Below are the code and all the weights of a small trained network. Each question names an input and a target symbol and asks about switching units off, where a switched-off unit gives its printed mean instead of its output.

import numpy as np


def w(rows, s, z=0):
    codes = np.array(rows[::2]) - 128.0
    scale = np.full(codes.shape[1], s)
    scale[-1] = z or s
    return codes * scale


def f(y):
    return np.maximum(y, 0)


def softmax(a):
    e = np.exp(a - a.max(-1, keepdims=True))
    return e / e.sum(-1, keepdims=True)


def log_softmax(a):
    a = a - a.max(-1, keepdims=True)
    return a - np.log(np.exp(a).sum(-1, keepdims=True))


def net(x, mask):
    ids = ['ΔΘΠΨαβγεζημτφ'.index(c) for c in x.split()]
    T = len(ids)
    res = E[ids] + P[:T]
    u = 0
    for l in range(2):
        r = res
        for j in range(2):
            rows = slice(3 * j, 3 * j + 3)
            q, k, v = (r @ M[l][rows].T for M in (Q, K, V))
            z = softmax(np.where(np.tri(T) > 0, q @ k.T / 3**0.5, -1e9)) @ v
            o = O[l][rows]
            res = res + np.where(mask[u + j], z, o[:, -1]) @ o[:, :-1]
        u += 2
        y = f(res @ A[l][:, :-1].T + A[l][:, -1])
        res = res + np.where(mask[u : u + 8], y, B[l][:, -1]) @ B[l][:, :-1]
        u += 8
    return log_softmax(res[-1] @ U[:, :-1].T + U[:, -1])


Q, K, V, O, A, B = {}, {}, {}, {}, {}, {}
E = w([
[149,133,73],'Δ',
[134,154,124],'Θ',
[142,155,200],'Π',
[132,153,109],'Ψ',
[161,120,194],'α',
[157,49,41],'β',
[187,136,6],'γ',
[206,209,205],'ε',
[116,152,136],'ζ',
[140,116,239],'η',
[195,204,46],'μ',
[120,145,1],'τ',
[122,136,134],'φ',
],0.017)
P = w([
[75,146,112],'0',
[132,97,139],'1',
[104,137,128],'2',
[74,153,116],'3',
[175,37,34],'4',
[57,190,151],'5',
[79,140,98],'6',
[154,83,58],'7',
[10,221,180],'8',
[3,229,161],'9',
],0.0047)
Q[0] = w([
[49,251,109],'L0H1',
[120,133,197],'L0H1',
[54,196,2],'L0H1',
[84,203,133],'L0H2',
[58,248,213],'L0H2',
[11,222,111],'L0H2',
],0.0095)
K[0] = w([
[236,160,57],'L0H1',
[147,133,233],'L0H1',
[244,167,153],'L0H1',
[40,146,191],'L0H2',
[159,201,76],'L0H2',
[103,156,254],'L0H2',
],0.0097)
V[0] = w([
[131,3,28],'L0H1',
[254,208,33],'L0H1',
[115,146,126],'L0H1',
[106,111,160],'L0H2',
[136,116,72],'L0H2',
[118,28,123],'L0H2',
],0.0091)
O[0] = w([
[63,174,103,118],'L0H1',
[183,113,42,254],'L0H1',
[141,143,66,128],'L0H1',
[209,14,119,111],'L0H2',
[76,119,224,138],'L0H2',
[2,254,79,108],'L0H2',
],0.0051,0.0056)
A[0] = w([
[77,103,173,75],'L0N1',
[188,32,150,129],'L0N2',
[122,187,161,14],'L0N3',
[99,94,129,254],'L0N4',
[1,25,110,174],'L0N5',
[28,213,193,198],'L0N6',
[246,116,80,96],'L0N7',
[228,136,33,126],'L0N8',
],0.0099,0.0032)
B[0] = w([
[146,2,91,150],'L0N1',
[113,182,182,161],'L0N2',
[54,167,163,138],'L0N3',
[155,63,175,156],'L0N4',
[181,147,138,152],'L0N5',
[171,30,113,173],'L0N6',
[70,197,140,210],'L0N7',
[164,137,229,251],'L0N8',
],0.0068,0.011)
Q[1] = w([
[247,195,146],'L1H1',
[109,75,107],'L1H1',
[127,104,88],'L1H1',
[143,110,162],'L1H2',
[20,163,88],'L1H2',
[129,150,118],'L1H2',
],0.014)
K[1] = w([
[125,84,84],'L1H1',
[69,85,86],'L1H1',
[142,54,134],'L1H1',
[217,203,88],'L1H2',
[2,251,200],'L1H2',
[41,73,144],'L1H2',
],0.0096)
V[1] = w([
[83,247,181],'L1H1',
[129,157,81],'L1H1',
[191,128,182],'L1H1',
[117,77,239],'L1H2',
[169,34,156],'L1H2',
[127,173,3],'L1H2',
],0.0071)
O[1] = w([
[254,156,124,183],'L1H1',
[137,207,66,102],'L1H1',
[44,179,104,223],'L1H1',
[81,217,203,232],'L1H2',
[38,27,52,191],'L1H2',
[73,40,111,2],'L1H2',
],0.0074,0.0053)
A[1] = w([
[90,112,42,132],'L1N1',
[177,2,232,52],'L1N2',
[59,164,137,95],'L1N3',
[241,222,149,91],'L1N4',
[159,150,203,247],'L1N5',
[87,70,174,185],'L1N6',
[83,23,157,254],'L1N7',
[132,185,106,107],'L1N8',
],0.009,0.0066)
B[1] = w([
[116,228,119,139],'L1N1',
[180,225,161,199],'L1N2',
[255,238,163,144],'L1N3',
[150,99,175,239],'L1N4',
[62,5,69,255],'L1N5',
[149,199,54,177],'L1N6',
[46,158,70,198],'L1N7',
[113,41,111,166],'L1N8',
],0.0071,0.014)
U = w([
[166,125,126,58],'Δ',
[104,106,175,27],'Θ',
[56,82,216,92],'Π',
[123,86,151,84],'Ψ',
[70,108,208,37],'α',
[115,175,59,198],'β',
[247,186,110,140],'γ',
[97,66,245,56],'ε',
[52,56,155,133],'ζ',
[26,211,255,171],'η',
[240,151,183,253],'μ',
[221,202,94,114],'τ',
[69,94,159,109],'φ',
],0.0076,0.0047)

Each question gives the input, a string of symbols that net reads in full, and the target symbol t.
The units are the heads (3 rows each of Q, K, V and O) and the neurons (one row each of A and B). Each row of codes is followed by its name. A weight is (code - 128) times the scale printed after its matrix; where a second scale follows, it is the last column's (O, A, B and U).
mask holds one flag per unit, layer by layer, with each layer's heads first. A switched-off unit (its flag False) gives its mean, the last column of its rows in O or B, instead of its output. The means were averaged over made-up inputs and are rounded, as every weight is.
A unit's drop is (log p(t) with every unit on - log p(t) with that unit switched off) / (log p(t) with every unit on - log p(t) with every unit switched off).
unit that matters most: the unit with the biggest drop
top k neurons in layer l: the k neurons of layer l with the biggest drops, biggest first
heads that matter: for each layer, one digit per head in row order, 1 if its drop is at least 0.15 and else 0, layers parted by /
drop of u: that unit's drop, to one decimal
input Δ β φ, target β: heads that matter : 00 / 01
input η ζ η Δ η, target η: unit that matters most : L1N2
input η ε ε, target ε: heads that matter : 01 / 00
input ζ η β β β, target β: heads that matter : 01 / 11
input β ζ Δ Δ β η η, target β: top 3 neurons in layer 1 : [L1N7; L1N6; L1N2]
input μ η η η φ, target η: top 4 neurons in layer 0 : [L0N8; L0N1; L0N6; L0N7]
input γ μ Ψ, target μ: heads that matter : 10 / 11
input γ γ Δ γ μ η φ μ η η, target μ: heads that matter : 10 / 11
input η β β ζ, target β: top 3 neurons in layer 0 : [L0N8; L0N7; L0N6]
input τ β β α, target β: top 3 neurons in layer 1 : [L1N7; L1N6; L1N4]
input φ μ μ ε η Θ ε μ, target μ: top 2 neurons in layer 0 : [L0N8; L0N6]
input η Π η μ β μ Ψ μ α, target μ: top 2 neurons in layer 0 : [L0N7; L0N2]
input Δ β η η η ε β η β, target η: top 2 neurons in layer 0 : [L0N6; L0N1]
input φ μ μ η, target μ: unit that matters most : L0N7
input β ζ η, target β: top 2 neurons in layer 0 : [L0N8; L0N6]
input τ α β η β, target β: drop of L0H1 : 0.1
input β η Ψ φ, target β: drop of L0N7 : 0.4
input ζ μ η γ η η η β, target η: drop of L0N6 : 0.3
